Here is a tiny trained network, its code and every weight. The questions are about switching its units off for an input and a class, where a switched-off unit gives its printed mean instead of its output.

import numpy as np


def w(rows, s, z=0):
    codes = np.array(rows[::2]) - 128.0
    scale = np.full(codes.shape[1], s)
    scale[-1] = z or s
    return codes * scale


def norm(h):
    return h / np.sqrt((h * h).mean(-1, keepdims=True) + 1e-5)


def f(y):
    return np.maximum(y, 0)


def log_softmax(a):
    a = a - a.max(-1, keepdims=True)
    return a - np.log(np.exp(a).sum(-1, keepdims=True))


def net(x, mask):
    res = np.array(x, float).reshape(1, 4) / 4 @ E
    u = 0
    for l in range(4):
        y = f(norm(res) @ A[l][:, :-1].T + A[l][:, -1])
        res = res + np.where(mask[u : u + 13], y, B[l][:, -1]) @ B[l][:, :-1]
        u += 13
    return log_softmax(norm(res)[-1] @ U[:, :-1].T + U[:, -1])


A, B = {}, {}
E = w([
[208,246,167,166,150],'x0',
[126,8,12,171,227],'x1',
[82,148,182,254,86],'x2',
[38,146,84,117,254],'x3',
],0.0056)
A[0] = w([
[205,132,163,106,184,90],'L0N0',
[136,221,46,149,100,12],'L0N1',
[160,152,119,125,134,79],'L0N2',
[75,137,188,2,71,125],'L0N3',
[245,109,105,101,198,6],'L0N4',
[176,171,161,156,185,74],'L0N5',
[53,161,46,126,90,110],'L0N6',
[204,169,61,162,123,91],'L0N7',
[197,186,138,87,135,38],'L0N8',
[119,178,170,108,119,217],'L0N9',
[120,98,59,114,160,189],'L0N10',
[139,209,185,182,244,87],'L0N11',
[107,58,107,238,81,129],'L0N12',
],0.0075,0.0023)
B[0] = w([
[27,23,218,61,157,186],'L0N0',
[168,200,253,53,158,154],'L0N1',
[207,62,230,92,171,151],'L0N2',
[48,154,72,120,130,246],'L0N3',
[115,201,82,156,134,208],'L0N4',
[133,189,129,146,129,197],'L0N5',
[91,48,176,166,158,171],'L0N6',
[138,103,66,87,166,193],'L0N7',
[107,111,139,95,160,201],'L0N8',
[102,171,31,91,135,229],'L0N9',
[126,184,183,74,49,249],'L0N10',
[111,50,202,123,100,253],'L0N11',
[108,135,174,129,108,252],'L0N12',
],0.005,0.0038)
A[1] = w([
[173,68,121,116,154,193],'L1N0',
[205,118,166,107,158,78],'L1N1',
[189,154,164,143,141,112],'L1N2',
[119,110,33,122,86,167],'L1N3',
[202,179,136,77,84,168],'L1N4',
[154,144,153,88,167,167],'L1N5',
[119,73,14,183,139,155],'L1N6',
[133,141,129,68,133,147],'L1N7',
[85,192,134,79,100,244],'L1N8',
[190,98,143,115,91,3],'L1N9',
[75,153,81,119,121,220],'L1N10',
[175,125,93,197,26,179],'L1N11',
[163,60,28,254,135,201],'L1N12',
],0.0088,0.0021)
B[1] = w([
[104,254,112,99,96,180],'L1N0',
[146,100,155,162,97,164],'L1N1',
[138,90,139,150,183,167],'L1N2',
[131,120,226,125,125,189],'L1N3',
[145,154,93,169,167,221],'L1N4',
[170,86,120,161,122,190],'L1N5',
[100,153,121,102,48,200],'L1N6',
[90,175,156,205,199,198],'L1N7',
[175,107,87,117,109,254],'L1N8',
[201,73,114,117,131,150],'L1N9',
[158,105,159,149,61,205],'L1N10',
[153,72,74,142,163,199],'L1N11',
[130,198,108,99,87,204],'L1N12',
],0.0072,0.0052)
A[2] = w([
[57,127,78,36,132,168],'L2N0',
[83,108,216,121,79,149],'L2N1',
[90,179,128,141,143,162],'L2N2',
[95,126,137,194,127,35],'L2N3',
[148,93,144,31,156,173],'L2N4',
[95,39,166,185,106,146],'L2N5',
[103,134,115,166,95,147],'L2N6',
[69,137,185,100,148,251],'L2N7',
[76,156,6,186,120,154],'L2N8',
[102,82,147,121,97,109],'L2N9',
[62,132,113,139,171,220],'L2N10',
[203,107,131,105,89,82],'L2N11',
[142,172,110,142,86,147],'L2N12',
],0.011,0.0021)
B[2] = w([
[153,162,123,171,110,254],'L2N0',
[104,130,90,87,169,232],'L2N1',
[252,85,46,119,82,192],'L2N2',
[68,187,67,207,187,174],'L2N3',
[71,176,80,205,177,201],'L2N4',
[149,165,117,92,180,222],'L2N5',
[169,186,75,158,133,190],'L2N6',
[144,45,91,135,70,222],'L2N7',
[130,144,135,94,73,203],'L2N8',
[87,119,192,117,166,190],'L2N9',
[255,85,171,111,122,201],'L2N10',
[101,62,97,170,157,198],'L2N11',
[160,124,43,93,92,205],'L2N12',
],0.0077,0.0056)
A[3] = w([
[175,166,151,187,163,150],'L3N0',
[113,99,88,110,106,222],'L3N1',
[143,110,89,126,183,143],'L3N2',
[129,160,131,177,127,254],'L3N3',
[128,100,252,202,152,174],'L3N4',
[70,137,80,87,108,229],'L3N5',
[158,129,101,85,140,120],'L3N6',
[187,123,115,188,112,219],'L3N7',
[134,228,129,75,117,205],'L3N8',
[114,144,107,155,130,116],'L3N9',
[91,199,85,165,181,53],'L3N10',
[48,147,164,38,162,38],'L3N11',
[179,172,127,83,70,155],'L3N12',
],0.012,0.0012)
B[3] = w([
[145,119,162,32,164,213],'L3N0',
[251,127,209,123,200,209],'L3N1',
[59,50,89,174,65,211],'L3N2',
[34,204,127,69,239,178],'L3N3',
[161,102,114,37,191,150],'L3N4',
[161,180,218,104,208,219],'L3N5',
[12,109,115,205,39,189],'L3N6',
[60,38,191,161,166,255],'L3N7',
[122,117,77,56,117,197],'L3N8',
[63,221,4,205,66,165],'L3N9',
[100,216,141,188,131,203],'L3N10',
[97,26,98,30,211,148],'L3N11',
[96,79,114,71,117,220],'L3N12',
],0.005,0.0075)
U = w([
[182,167,45,52,22,144],'0',
[112,212,64,200,168,137],'1',
[182,112,209,65,235,143],'2',
[197,37,111,173,92,156],'3',
[107,97,135,121,108,118],'4',
[71,143,247,139,46,36],'5',
[92,148,240,152,44,11],'6',
],0.014,0.011)

Each question gives the input, the list of numbers given to net, and the class t.
The units are the neurons (one row each of A and B). Each row of codes is followed by its name. A weight is (code - 128) times the scale printed after its matrix; where a second scale follows, it is the last column's (A, B and U).
mask holds one flag per neuron, layer by layer. A switched-off neuron (its flag False) gives its mean, the last column of its row in B, instead of its output. The means were averaged over made-up inputs and are rounded, as every weight is.
A unit's drop is (log p(t) with every unit on - log p(t) with that unit switched off) / (log p(t) with every unit on - log p(t) with every unit switched off).
The circuit of an input: a set's keep is (log p(t) with only the set's units on - log p(t) with every unit switched off) / (log p(t) with every unit on - log p(t) with every unit switched off). Starting from the 12 units with the biggest drops (on a tie, the unit counted first), units are removed one at a time, each time the one whose removal leaves the highest keep (on an exact tie, the one counted first), for as long as the keep stays at least 0.8.
units of the circuit, in order: the units of the circuit, biggest drop first
most important unit: the unit with the biggest drop
k most important neurons: the k neurons with the biggest drops, biggest first
top k neurons in layer l: the k neurons of layer l with the biggest drops, biggest first
input [4,-6,-4,5], class 0: units of the circuit, in order : [L2N2]
input [-8,8,2,-1], class 0: units of the circuit, in order : [L1N12 L1N6 L2N8]
input [0,7,7,6], class 0: units of the circuit, in order : [L1N12 L2N8 L1N6]
input [-4,8,3,-6], class 0: units of the circuit, in order : [L1N12 L1N6]
input [6,4,-8,6], class 1: units of the circuit, in order : [L2N4 L3N10]
input [8,-6,2,4], class 2: 2 most important neurons : [L0N11 L1N2]
input [-3,-5,3,7], class 3: units of the circuit, in order : [L2N10 L2N7]
input [-5,6,-3,2], class 0: 4 most important neurons : [L1N6 L1N0 L2N0 L1N12]
input [-1,8,-8,5], class 0: units of the circuit, in order : [L1N0 L1N6 L2N8]
input [0,6,-2,-6], class 0: 3 most important neurons : [L1N12 L1N0 L1N6]
input [-6,2,-5,-5], class 2: units of the circuit, in order : [L2N9 L3N1]
input [-5,-6,-7,7], class 1: 4 most important neurons : [L2N4 L2N0 L1N8 L1N0]
input [1,-1,1,6], class 3: units of the circuit, in order : [L2N7 L2N10]
input [7,6,1,-3], class 2: 2 most important neurons : [L0N1 L0N0]
input [5,-4,8,-8], class 1: most important unit : L2N10
input [-8,4,-6,-7], class 2: 2 most important neurons : [L1N3 L3N5]
input [-6,6,2,0], class 0: 3 most important neurons : [L1N12 L1N6 L1N0]
input [-1,-2,7,8], class 3: units of the circuit, in order : [L2N10 L2N2]
input [7,-1,-6,-4], class 2: 3 most important neurons : [L3N0 L1N7 L1N1]
input [8,-8,8,-7], class 0: most important unit : L2N12
input [5,-3,-1,7], class 3: 2 most important neurons : [L2N7 L2N2]
input [4,-5,-5,7], class 3: 2 most important neurons : [L1N7 L2N7]
input [4,-5,-8,-6], class 1: 2 most important neurons : [L2N4 L2N11]
input [0,-4,7,-8], class 3: top 2 neurons in layer 2 : [L2N4 L2N12]
input [3,7,-8,-5], class 1: 4 most important neurons : [L0N0 L2N4 L1N3 L0N10]
input [-2,-6,-8,-7], class 1: 2 most important neurons : [L2N4 L2N11]
